Below are the code and all the weights of a small trained network. Each question names an input and a target symbol and asks about switching units off, where a switched-off unit gives its printed mean instead of its output.

import numpy as np


def w(rows, s, z=0):
    codes = np.array(rows[::2]) - 128.0
    scale = np.full(codes.shape[1], s)
    scale[-1] = z or s
    return codes * scale


def f(y):
    return y / 2 * (1 + np.tanh(0.7978845608 * (y + 0.044715 * y**3)))


def softmax(a):
    e = np.exp(a - a.max(-1, keepdims=True))
    return e / e.sum(-1, keepdims=True)


def log_softmax(a):
    a = a - a.max(-1, keepdims=True)
    return a - np.log(np.exp(a).sum(-1, keepdims=True))


def net(x, mask):
    ids = ['αβγζηθξπτ'.index(c) for c in x.split()]
    T = len(ids)
    res = E[ids] + P[:T]
    r = res
    for j in range(3):
        rows = slice(3 * j, 3 * j + 3)
        q, k, v = (r @ M[0][rows].T for M in (Q, K, V))
        z = softmax(np.where(np.tri(T) > 0, q @ k.T / 3**0.5, -1e9)) @ v
        o = O[0][rows]
        res = res + np.where(mask[j], z, o[:, -1]) @ o[:, :-1]
    y = f(res @ A[0][:, :-1].T + A[0][:, -1])
    res = res + np.where(mask[3:11], y, B[0][:, -1]) @ B[0][:, :-1]
    return log_softmax(res[-1] @ U[:, :-1].T + U[:, -1])


Q, K, V, O, A, B = {}, {}, {}, {}, {}, {}
E = w([
[82,187,109],'α',
[101,113,160],'β',
[137,140,88],'γ',
[224,180,202],'ζ',
[59,113,171],'η',
[143,122,79],'θ',
[186,102,6],'ξ',
[57,32,191],'π',
[84,4,21],'τ',
],0.015)
P = w([
[89,248,89],'0',
[89,216,87],'1',
[99,179,94],'2',
[109,142,108],'3',
[122,103,113],'4',
[133,67,118],'5',
[153,36,125],'6',
],0.012)
Q[0] = w([
[105,141,224],'h0',
[163,184,208],'h0',
[124,131,184],'h0',
[56,78,145],'h1',
[199,154,147],'h1',
[116,171,121],'h1',
[133,156,248],'h2',
[97,132,56],'h2',
[121,185,126],'h2',
],0.018)
K[0] = w([
[71,220,217],'h0',
[178,238,182],'h0',
[69,185,173],'h0',
[97,140,190],'h1',
[137,201,86],'h1',
[164,116,141],'h1',
[97,230,106],'h2',
[104,8,125],'h2',
[114,120,84],'h2',
],0.015)
V[0] = w([
[248,127,58],'h0',
[148,178,159],'h0',
[177,115,125],'h0',
[192,126,85],'h1',
[149,106,127],'h1',
[173,125,148],'h1',
[155,206,158],'h2',
[195,116,125],'h2',
[98,120,187],'h2',
],0.017)
O[0] = w([
[135,220,149,254],'h0',
[230,54,111,88],'h0',
[162,192,170,135],'h0',
[16,104,172,182],'h1',
[77,201,130,113],'h1',
[123,144,124,85],'h1',
[222,128,131,97],'h2',
[177,125,152,122],'h2',
[176,119,2,30],'h2',
],0.0081,0.012)
A[0] = w([
[153,27,203,99],'n0',
[187,5,198,8],'n1',
[106,30,128,195],'n2',
[75,92,57,128],'n3',
[151,87,162,174],'n4',
[195,67,112,99],'n5',
[170,111,57,84],'n6',
[66,123,112,34],'n7',
],0.012,0.013)
B[0] = w([
[166,98,73,223],'n0',
[113,218,27,214],'n1',
[193,184,249,254],'n2',
[126,126,40,253],'n3',
[174,63,140,207],'n4',
[55,92,179,213],'n5',
[115,159,184,154],'n6',
[168,41,140,211],'n7',
],0.011,0.0068)
U = w([
[166,2,223,231],'α',
[174,77,84,222],'β',
[157,96,69,168],'γ',
[128,88,89,101],'ζ',
[124,80,102,10],'η',
[124,86,91,130],'θ',
[97,140,149,88],'ξ',
[132,145,11,3],'π',
[70,8,80,234],'τ',
],0.0082,0.0037)

Each question gives the input, a string of symbols that net reads in full, and the target symbol t.
The units are the heads (3 rows each of Q, K, V and O) and the neurons (one row each of A and B). Each row of codes is followed by its name. A weight is (code - 128) times the scale printed after its matrix; where a second scale follows, it is the last column's (O, A, B and U).
mask holds one flag per unit, heads first, then neurons. A switched-off unit (its flag False) gives its mean, the last column of its rows in O or B, instead of its output. The means were averaged over made-up inputs and are rounded, as every weight is.
A unit's drop is (log p(t) with every unit on - log p(t) with that unit switched off) / (log p(t) with every unit on - log p(t) with every unit switched off).
most important unit: the unit with the biggest drop
top k neurons: the k neurons with the biggest drops, biggest first
heads that matter: for each layer, one digit per head in row order, 1 if its drop is at least 0.15 and else 0, layers parted by /
drop when u is switched off: that unit's drop, to one decimal
input ξ ξ ζ β π γ, target π: heads that matter -> 001
input π ζ α η ζ τ π, target β: most important unit -> n1
input α ζ ξ γ, target ξ: heads that matter -> 100
input τ α π π ξ, target π: heads that matter -> 001
input ξ τ ξ π θ, target π: heads that matter -> 001
input τ π ζ θ, target π: heads that matter -> 011
input γ ξ ξ ζ τ ξ, target τ: heads that matter -> 101
input ξ τ ζ, target α: top 2 neurons -> [n4, n3]
input ζ ξ η, target α: top 4 neurons -> [n2, n3, n4, n5]
input ξ ξ η β, target α: heads that matter -> 100
input ξ τ ξ α, target τ: heads that matter -> 001
input ζ ξ ξ ζ, target β: heads that matter -> 101
input ζ ξ γ θ π α ζ, target β: heads that matter -> 100
input α ξ γ ξ ξ τ θ, target τ: most important unit -> h0
input ξ ξ β, target α: heads that matter -> 101
input ζ α ζ π γ α, target π: top 3 neurons -> [n3, n5, n4]
input τ ξ γ, target τ: top 2 neurons -> [n2, n7]
input α ζ ζ π ξ α, target π: top 2 neurons -> [n2, n5]
input τ τ ζ θ, target τ: top 2 neurons -> [n7, n3]
input η τ ξ, target τ: drop when n7 is switched off -> 0.2
input ξ α ξ θ, target ξ: drop when n7 is switched off -> 0.1
